Here is a tiny trained network, its code and every weight. The questions are about switching its units off for an input and a target symbol, where a switched-off unit gives its printed mean instead of its output.

import numpy as np


def w(rows, s, z=0):
    codes = np.array(rows[::2]) - 128.0
    scale = np.full(codes.shape[1], s)
    scale[-1] = z or s
    return codes * scale


def f(y):
    return y / 2 * (1 + np.tanh(0.7978845608 * (y + 0.044715 * y**3)))


def softmax(a):
    e = np.exp(a - a.max(-1, keepdims=True))
    return e / e.sum(-1, keepdims=True)


def log_softmax(a):
    a = a - a.max(-1, keepdims=True)
    return a - np.log(np.exp(a).sum(-1, keepdims=True))


def net(x, mask):
    ids = ['βδεζηθξψ'.index(c) for c in x.split()]
    T = len(ids)
    res = E[ids] + P[:T]
    r = res
    for j in range(3):
        rows = slice(4 * j, 4 * j + 4)
        q, k, v = (r @ M[0][rows].T for M in (Q, K, V))
        z = softmax(np.where(np.tri(T) > 0, q @ k.T / 4**0.5, -1e9)) @ v
        o = O[0][rows]
        res = res + np.where(mask[j], z, o[:, -1]) @ o[:, :-1]
    y = f(res @ A[0][:, :-1].T + A[0][:, -1])
    res = res + np.where(mask[3:11], y, B[0][:, -1]) @ B[0][:, :-1]
    return log_softmax(res[-1] @ U[:, :-1].T + U[:, -1])


Q, K, V, O, A, B = {}, {}, {}, {}, {}, {}
E = w([
[162,130,212,111],'β',
[103,189,111,38],'δ',
[7,123,253,165],'ε',
[121,73,165,203],'ζ',
[66,70,135,68],'η',
[184,136,82,187],'θ',
[174,151,133,183],'ξ',
[161,63,73,142],'ψ',
],0.016)
P = w([
[86,191,80,111],'0',
[104,155,120,123],'1',
[124,121,149,122],'2',
[137,90,171,121],'3',
[150,61,189,120],'4',
[162,33,201,121],'5',
[173,8,209,123],'6',
],0.011)
Q[0] = w([
[188,183,104,145],'head 1',
[82,180,152,176],'head 1',
[137,118,149,199],'head 1',
[129,94,135,133],'head 1',
[159,155,90,197],'head 2',
[58,170,96,128],'head 2',
[170,209,196,224],'head 2',
[215,191,192,41],'head 2',
[83,108,98,215],'head 3',
[42,200,92,106],'head 3',
[242,183,109,99],'head 3',
[165,169,131,251],'head 3',
],0.023)
K[0] = w([
[153,193,96,187],'head 1',
[53,122,142,227],'head 1',
[154,93,142,200],'head 1',
[152,98,139,106],'head 1',
[171,97,76,194],'head 2',
[15,139,64,117],'head 2',
[193,249,110,215],'head 2',
[226,247,149,27],'head 2',
[91,113,102,227],'head 3',
[6,165,77,65],'head 3',
[250,212,129,72],'head 3',
[89,194,132,239],'head 3',
],0.02)
V[0] = w([
[140,166,139,108],'head 1',
[111,112,73,207],'head 1',
[118,88,143,117],'head 1',
[136,143,142,106],'head 1',
[241,115,98,138],'head 2',
[132,61,91,61],'head 2',
[133,229,209,140],'head 2',
[129,140,105,241],'head 2',
[158,159,204,46],'head 3',
[142,168,193,166],'head 3',
[124,158,186,255],'head 3',
[102,69,23,95],'head 3',
],0.01)
O[0] = w([
[108,112,130,143,67],'head 1',
[184,117,82,53,54],'head 1',
[133,156,139,143,247],'head 1',
[109,125,139,149,122],'head 1',
[105,175,112,183,1],'head 2',
[136,154,82,64,197],'head 2',
[125,127,251,153,78],'head 2',
[115,91,81,224,40],'head 2',
[133,162,118,202,203],'head 3',
[99,136,99,105,166],'head 3',
[52,114,120,46,180],'head 3',
[165,109,164,140,55],'head 3',
],0.012,0.003)
A[0] = w([
[124,146,95,154,118],'neuron 1',
[126,101,158,122,37],'neuron 2',
[176,62,178,164,104],'neuron 3',
[171,128,129,133,48],'neuron 4',
[123,146,87,208,60],'neuron 5',
[141,181,128,131,64],'neuron 6',
[118,168,99,140,255],'neuron 7',
[81,254,62,135,93],'neuron 8',
],0.022,0.0036)
B[0] = w([
[120,123,105,182,182],'neuron 1',
[153,174,117,146,254],'neuron 2',
[162,35,93,165,208],'neuron 3',
[175,195,124,171,191],'neuron 4',
[92,92,253,110,216],'neuron 5',
[53,97,155,132,169],'neuron 6',
[135,209,109,189,181],'neuron 7',
[146,192,64,18,185],'neuron 8',
],0.022,0.0053)
U = w([
[116,235,170,93,206],'β',
[146,105,159,201,107],'δ',
[170,86,129,167,45],'ε',
[75,67,56,98,216],'ζ',
[254,132,175,37,126],'η',
[146,153,82,135,71],'θ',
[145,169,92,92,11],'ξ',
[179,178,110,187,2],'ψ',
],0.0083,0.0044)

Each question gives the input, a string of symbols that net reads in full, and the target symbol t.
The units are the heads (4 rows each of Q, K, V and O) and the neurons (one row each of A and B). Each row of codes is followed by its name. A weight is (code - 128) times the scale printed after its matrix; where a second scale follows, it is the last column's (O, A, B and U).
mask holds one flag per unit, heads first, then neurons. A switched-off unit (its flag False) gives its mean, the last column of its rows in O or B, instead of its output. The means were averaged over made-up inputs and are rounded, as every weight is.
A unit's drop is (log p(t) with every unit on - log p(t) with that unit switched off) / (log p(t) with every unit on - log p(t) with every unit switched off).
The circuit of an input: a set's keep is (log p(t) with only the set's units on - log p(t) with every unit switched off) / (log p(t) with every unit on - log p(t) with every unit switched off). Starting from all 11 units, units are removed one at a time, each time the one whose removal leaves the highest keep (on an exact tie, the one counted first), for as long as the keep stays at least 0.8.
units of the circuit, in order: the units of the circuit, biggest drop first
most important unit: the unit with the biggest drop
k most important neurons: the k neurons with the biggest drops, biggest first
which heads matter: for each layer, one digit per head in row order, 1 if its drop is at least 0.15 and else 0, layers parted by /
drop of u: that unit's drop, to one decimal
input ξ ε ψ, target ε: most important unit => head 3
input η ψ ξ ε ζ β ξ, target δ: units of the circuit, in order => [head 2; neuron 5]
input ξ ε δ θ, target β: 3 most important neurons => [neuron 5; neuron 3; neuron 8]
input β β θ, target β: which heads matter => 010
input δ ζ ψ, target ζ: units of the circuit, in order => [head 3; neuron 4; head 2]
input η ζ ψ, target ζ: which heads matter => 011
input η η ψ, target η: which heads matter => 011
input θ η β ξ η β, target δ: units of the circuit, in order => [head 2; head 3; neuron 3]
input ε θ ε η ε θ ξ, target β: 3 most important neurons => [neuron 3; neuron 5; neuron 8]
input η η θ ψ, target θ: units of the circuit, in order => [head 2; head 3; neuron 5; neuron 7]
input η θ θ, target δ: which heads matter => 111
input ψ θ ξ θ δ δ, target δ: units of the circuit, in order => [head 3; head 1]
input ψ ξ β δ ξ θ ψ, target θ: units of the circuit, in order => [head 2; head 3; neuron 7]
input ζ ξ β ζ ξ, target δ: units of the circuit, in order => [head 2]
input β ψ ψ, target ψ: 2 most important neurons => [neuron 7; neuron 4]
input θ ζ θ, target δ: 2 most important neurons => [neuron 5; neuron 8]
input δ δ β δ, target ε: units of the circuit, in order => [head 3; neuron 3; head 1]
input η δ ξ ψ, target ξ: which heads matter => 011
input η η ε δ ψ, target δ: 2 most important neurons => [neuron 5; neuron 8]
input ε ζ β ψ η ε ψ, target ε: units of the circuit, in order => [neuron 3]
input δ ψ ζ θ ε θ δ, target δ: drop of neuron 3 => 0.2
input ξ δ β ψ β ψ, target β: drop of head 3 => 0.0
input ε ζ η δ β, target β: drop of head 3 => 8.4
